Here is a tiny trained network, its code and every weight. The questions are about switching its units off for an input and a class, where a switched-off unit gives its printed mean instead of its output.

import numpy as np


def w(rows, s, z=0):
    codes = np.array(rows[::2]) - 128.0
    scale = np.full(codes.shape[1], s)
    scale[-1] = z or s
    return codes * scale


def norm(h):
    return h / np.sqrt((h * h).mean(-1, keepdims=True) + 1e-5)


def f(y):
    return y / 2 * (1 + np.tanh(0.7978845608 * (y + 0.044715 * y**3)))


def log_softmax(a):
    a = a - a.max(-1, keepdims=True)
    return a - np.log(np.exp(a).sum(-1, keepdims=True))


def net(x, mask):
    res = np.array(x, float).reshape(1, 8) / 4 @ E
    u = 0
    for l in range(3):
        y = f(norm(res) @ A[l][:, :-1].T + A[l][:, -1])
        res = res + np.where(mask[u : u + 4], y, B[l][:, -1]) @ B[l][:, :-1]
        u += 4
    return log_softmax(norm(res)[-1] @ U[:, :-1].T + U[:, -1])


A, B = {}, {}
E = w([
[213,134,66],'x0',
[149,154,171],'x1',
[99,115,174],'x2',
[105,139,185],'x3',
[98,134,197],'x4',
[131,107,24],'x5',
[143,2,167],'x6',
[197,160,231],'x7',
],0.0064)
A[0] = w([
[124,254,57,62],'0.n1',
[106,186,191,254],'0.n2',
[144,120,97,35],'0.n3',
[188,59,73,84],'0.n4',
],0.0083,0.0032)
B[0] = w([
[87,254,110,228],'0.n1',
[110,219,81,253],'0.n2',
[128,125,118,106],'0.n3',
[169,24,195,196],'0.n4',
],0.0085,0.0032)
A[1] = w([
[37,95,98,74],'1.n1',
[88,130,251,211],'1.n2',
[212,151,159,7],'1.n3',
[125,164,120,73],'1.n4',
],0.012,0.0019)
B[1] = w([
[186,11,103,178],'1.n1',
[121,212,174,252],'1.n2',
[107,23,85,156],'1.n3',
[126,151,137,149],'1.n4',
],0.011,0.0044)
A[2] = w([
[193,145,138,31],'2.n1',
[85,141,150,47],'2.n2',
[238,159,153,4],'2.n3',
[130,254,158,165],'2.n4',
],0.01,0.0031)
B[2] = w([
[25,107,1,120],'2.n1',
[78,77,98,124],'2.n2',
[155,69,19,128],'2.n3',
[238,136,86,255],'2.n4',
],0.008,0.0071)
U = w([
[112,252,156,252],'0',
[118,56,108,4],'1',
],0.014,0.0023)

Each question gives the input, the list of numbers given to net, and the class t.
The units are the neurons (one row each of A and B). Each row of codes is followed by its name. A weight is (code - 128) times the scale printed after its matrix; where a second scale follows, it is the last column's (A, B and U).
mask holds one flag per neuron, layer by layer. A switched-off neuron (its flag False) gives its mean, the last column of its row in B, instead of its output. The means were averaged over made-up inputs and are rounded, as every weight is.
A unit's drop is (log p(t) with every unit on - log p(t) with that unit switched off) / (log p(t) with every unit on - log p(t) with every unit switched off).
most important unit: the unit with the biggest drop
top k neurons: the k neurons with the biggest drops, biggest first
k most important neurons of layer l: the k neurons of layer l with the biggest drops, biggest first
drop of u: that unit's drop, to one decimal
input [-7,-4,-1,-4,3,0,7,2], class 0: top 2 neurons -> [1.n2 1.n3]
input [7,8,3,-7,4,-8,0,-4], class 1: most important unit -> 0.n1
input [7,6,-8,-5,2,-4,1,-6], class 1: top 2 neurons -> [0.n4 0.n2]
input [-3,6,6,-4,1,6,8,4], class 0: top 3 neurons -> [1.n2 1.n1 1.n3]
input [1,0,-4,0,3,1,5,6], class 1: top 3 neurons -> [1.n3 2.n3 0.n1]
input [-3,-8,3,-7,7,-3,8,1], class 0: 2 most important neurons of layer 1 -> [1.n2 1.n3]
input [4,7,2,4,-7,-6,5,0], class 1: 3 most important neurons of layer 2 -> [2.n3 2.n1 2.n4]
input [4,1,-2,5,-1,2,4,5], class 1: drop of 1.n3 -> 0.0
input [-1,-7,8,-7,1,-5,6,4], class 0: drop of 1.n2 -> 0.5
input [4,1,-6,1,0,-3,0,3], class 1: drop of 1.n3 -> 0.2
input [0,-3,3,-7,-7,1,2,7], class 1: drop of 2.n2 -> 0.0
